Below is a small trained network, with its code and all its weights. Each question gives an input and a class and asks what happens when units are switched off, that is, made to give their printed mean instead of their output.

import numpy as np


def w(rows, s, z=0):
    codes = np.array(rows[::2]) - 128.0
    scale = np.full(codes.shape[1], s)
    scale[-1] = z or s
    return codes * scale


def norm(h):
    return h / np.sqrt((h * h).mean(-1, keepdims=True) + 1e-5)


def f(y):
    return np.maximum(y, 0)


def log_softmax(a):
    a = a - a.max(-1, keepdims=True)
    return a - np.log(np.exp(a).sum(-1, keepdims=True))


def net(x, mask):
    res = np.array(x, float).reshape(1, 2) / 4 @ E
    u = 0
    for l in range(3):
        y = f(norm(res) @ A[l][:, :-1].T + A[l][:, -1])
        res = res + np.where(mask[u : u + 6], y, B[l][:, -1]) @ B[l][:, :-1]
        u += 6
    return log_softmax(norm(res)[-1] @ U[:, :-1].T + U[:, -1])


A, B = {}, {}
E = w([
[3,220,230,145,124,67,47,112,109],'x0',
[159,83,103,11,48,242,92,145,137],'x1',
],0.00033)
A[0] = w([
[187,67,79,71,77,241,119,142,155,6],'0.n1',
[102,112,160,4,42,211,79,141,102,134],'0.n2',
[84,189,163,158,147,97,123,125,120,108],'0.n3',
[164,107,80,168,155,98,176,146,106,115],'0.n4',
[76,176,197,98,101,134,68,115,124,76],'0.n5',
[71,142,180,69,76,152,87,130,66,49],'0.n6',
],0.0021,0.0014)
B[0] = w([
[50,74,100,73,79,127,253,131,32,225],'0.n1',
[233,221,77,155,91,107,91,102,178,253],'0.n2',
[116,143,198,51,115,111,119,127,116,196],'0.n3',
[136,130,162,126,139,181,170,111,197,181],'0.n4',
[78,34,113,166,141,152,58,181,155,203],'0.n5',
[146,104,149,155,179,171,170,108,195,187],'0.n6',
],0.0019,0.0028)
A[1] = w([
[54,64,119,130,122,84,22,188,3,24],'1.n1',
[175,79,44,95,89,182,111,91,131,50],'1.n2',
[67,44,188,90,166,156,124,161,122,98],'1.n3',
[155,199,83,86,79,94,134,109,62,5],'1.n4',
[67,145,206,145,162,75,124,97,127,130],'1.n5',
[71,197,162,125,147,58,131,104,52,61],'1.n6',
],0.0024,0.0013)
B[1] = w([
[56,4,126,208,212,74,53,130,164,182],'1.n1',
[87,145,186,134,154,98,122,138,84,224],'1.n2',
[157,127,119,201,188,89,198,130,120,204],'1.n3',
[109,183,83,48,99,50,144,44,53,174],'1.n4',
[159,157,119,117,113,103,119,192,64,250],'1.n5',
[141,97,110,140,137,182,150,87,194,192],'1.n6',
],0.0029,0.0019)
A[2] = w([
[128,99,96,156,166,129,174,106,156,125],'2.n1',
[160,157,126,148,104,146,4,134,200,25],'2.n2',
[72,87,61,68,54,147,122,170,53,49],'2.n3',
[129,90,76,152,143,177,125,15,180,100],'2.n4',
[90,172,86,52,74,42,112,79,32,5],'2.n5',
[79,62,111,165,149,103,157,133,108,106],'2.n6',
],0.0029,0.0019)
B[2] = w([
[85,155,153,116,75,144,89,83,142,210],'2.n1',
[16,204,41,160,15,219,76,240,207,225],'2.n2',
[181,186,136,198,178,109,47,113,215,216],'2.n3',
[179,81,67,136,186,99,130,174,91,179],'2.n4',
[233,166,48,2,43,18,7,66,71,253],'2.n5',
[98,86,140,56,90,144,79,146,82,223],'2.n6',
],0.003,0.0019)
U = w([
[251,251,4,4,4,5,5,5,5,253],'0',
[251,251,251,244,252,5,251,251,10,186],'1',
[4,5,250,251,251,4,5,253,7,250],'2',
[77,249,251,233,94,196,240,5,249,63],'3',
[8,5,164,5,5,251,251,6,5,177],'4',
[9,251,5,251,5,252,4,249,252,215],'5',
[80,234,106,218,237,250,113,26,7,2],'6',
[251,5,14,250,251,250,250,6,252,170],'7',
],0.004,0.0039)

Each question gives the input, the list of numbers given to net, and the class t.
The units are the neurons (one row each of A and B). Each row of codes is followed by its name. A weight is (code - 128) times the scale printed after its matrix; where a second scale follows, it is the last column's (A, B and U).
mask holds one flag per neuron, layer by layer. A switched-off neuron (its flag False) gives its mean, the last column of its row in B, instead of its output. The means were averaged over made-up inputs and are rounded, as every weight is.
A unit's drop is (log p(t) with every unit on - log p(t) with that unit switched off) / (log p(t) with every unit on - log p(t) with every unit switched off).
The circuit of an input: a set's keep is (log p(t) with only the set's units on - log p(t) with every unit switched off) / (log p(t) with every unit on - log p(t) with every unit switched off). Starting from the 12 units with the biggest drops (on a tie, the unit counted first), units are removed one at a time, each time the one whose removal leaves the highest keep (on an exact tie, the one counted first), for as long as the keep stays at least 0.8.
units of the circuit, in order: the units of the circuit, biggest drop first
top k neurons: the k neurons with the biggest drops, biggest first
k most important neurons of layer l: the k neurons of layer l with the biggest drops, biggest first
input [-2,-2], class 7: units of the circuit, in order => 2.n5, 0.n4, 2.n2
input [-3,-3], class 7: 2 most important neurons of layer 0 => 0.n1, 0.n4
input [6,-7], class 2: units of the circuit, in order => 0.n2, 2.n5
input [-3,-4], class 7: top 3 neurons => 0.n4, 0.n1, 2.n5
input [-5,-3], class 7: units of the circuit, in order => 2.n5, 2.n2
input [5,1], class 2: units of the circuit, in order => 0.n5, 2.n5, 2.n2
input [-4,-8], class 3: 4 most important neurons of layer 2 => 2.n5, 2.n2, 2.n1, 2.n4
input [-7,-5], class 7: top 2 neurons => 0.n4, 0.n1
input [2,0], class 2: top 2 neurons => 0.n2, 0.n5
input [4,-6], class 2: top neuron => 0.n2
input [-8,-8], class 7: top 4 neurons => 2.n5, 0.n1, 0.n4, 2.n2
input [-2,-6], class 1: top 4 neurons => 0.n1, 0.n2, 1.n4, 2.n5
input [-2,-3], class 7: 3 most important neurons of layer 0 => 0.n4, 0.n1, 0.n3
input [1,-3], class 1: top neuron => 0.n2
input [-4,-3], class 7: units of the circuit, in order => 0.n4, 2.n5, 2.n2
input [-2,-8], class 1: top 4 neurons => 0.n1, 1.n5, 2.n5, 2.n2
input [-6,1], class 4: top 3 neurons => 0.n2, 1.n5, 0.n4
input [-7,-7], class 7: top 3 neurons => 2.n5, 0.n1, 0.n4
input [4,-7], class 2: top 2 neurons => 0.n2, 2.n5
input [7,0], class 2: top 2 neurons => 0.n2, 0.n5
input [-4,-2], class 4: top 3 neurons => 0.n2, 2.n5, 2.n2
input [6,6], class 5: top neuron => 2.n2
input [4,1], class 5: top 2 neurons => 0.n1, 0.n6
input [-4,-7], class 3: 4 most important neurons of layer 0 => 0.n4, 0.n1, 0.n2, 0.n5
input [-6,-7], class 7: 3 most important neurons of layer 1 => 1.n5, 1.n2, 1.n1
input [2,-8], class 1: 4 most important neurons of layer 1 => 1.n5, 1.n6, 1.n4, 1.n1
input [-1,-6], class 1: most important neuron of layer 0 => 0.n1
input [-3,-5], class 3: 4 most important neurons of layer 2 => 2.n5, 2.n2, 2.n1, 2.n6
input [-6,-8], class 7: 3 most important neurons of layer 2 => 2.n5, 2.n2, 2.n4
input [0,-7], class 1: 2 most important neurons of layer 1 => 1.n5, 1.n6
